[[-26   5  -5   5   0 -19 -51   9  -1 -32 -18 -23  22   2]
 [ -9 -16   2  -8 -12   4 -33  12  -4 -16   6  -9 -12 -28]
 [ 10  16  20  39  14  31 -31  14  23   2  -3  35  -8  17]
 [ -7 -25   5  13 -17 -14 -16 -30  16 -26 -16 -32   5   1]]
->
[[ 10  16  20  39  14  31 -31  14  23   2  -3  35  -8  17]
 [-26   5  -5   5   0 -19 -51   9  -1 -32 -18 -23  22   2]
 [ -9 -16   2  -8 -12   4 -33  12  -4 -16   6  -9 -12 -28]
 [ -7 -25   5  13 -17 -14 -16 -30  16 -26 -16 -32   5   1]]

[[ -5 -15   1  11   1   7  -8   1  -1   7]
 [ -4  41   9 -30 -22  -9   5  -7   4 -11]
 [  9 -46  -6  27  16   1 -11  18  -2  11]
 [ 10  -8  -1  -2   1 -10  -1  13   1  -1]]
->
[[ -4  41   9 -30 -22  -9   5  -7   4 -11]
 [ 10  -8  -1  -2   1 -10  -1  13   1  -1]
 [ -5 -15   1  11   1   7  -8   1  -1   7]
 [  9 -46  -6  27  16   1 -11  18  -2  11]]

[[-16   1]
 [ 16  51]
 [ 52 -48]
 [ 18  26]
 [ 12 -13]
 [-49  34]
 [-48 -26]
 [ -9  37]]
->
[[ 16  51]
 [ -9  37]
 [-49  34]
 [ 18  26]
 [-16   1]
 [ 12 -13]
 [-48 -26]
 [ 52 -48]]

[[  9   0  -1   1   3  -7  -6   4  -3   7  -2  -7 -11  -6  -6]
 [ 13   3   0  -4 -11  13  -7  40  12  -7   0  -6  -3  11  12]]
->
[[ 13   3   0  -4 -11  13  -7  40  12  -7   0  -6  -3  11  12]
 [  9   0  -1   1   3  -7  -6   4  -3   7  -2  -7 -11  -6  -6]]

[[-19 -42  13 -12  30  13   6  12  22 -32]
 [ 22 -30 -38  21   9  40 -24 -17 -41 -13]
 [  3 -44  21 -14  -3 -19 -20 -14  24   6]
 [ -3   6  42  32  15  37 -27 -43  33  20]
 [  3   3  22  46 -30 -10 -26  15  -6 -21]
 [ 41   2  38 -46   2 -43 -26  39  45 -37]]
->
[[ -3   6  42  32  15  37 -27 -43  33  20]
 [  3   3  22  46 -30 -10 -26  15  -6 -21]
 [ 41   2  38 -46   2 -43 -26  39  45 -37]
 [ 22 -30 -38  21   9  40 -24 -17 -41 -13]
 [-19 -42  13 -12  30  13   6  12  22 -32]
 [  3 -44  21 -14  -3 -19 -20 -14  24   6]]

[[-35 -10   9  -3  22]
 [-47  -1  28 -18  30]]
->
[[-47  -1  28 -18  30]
 [-35 -10   9  -3  22]]
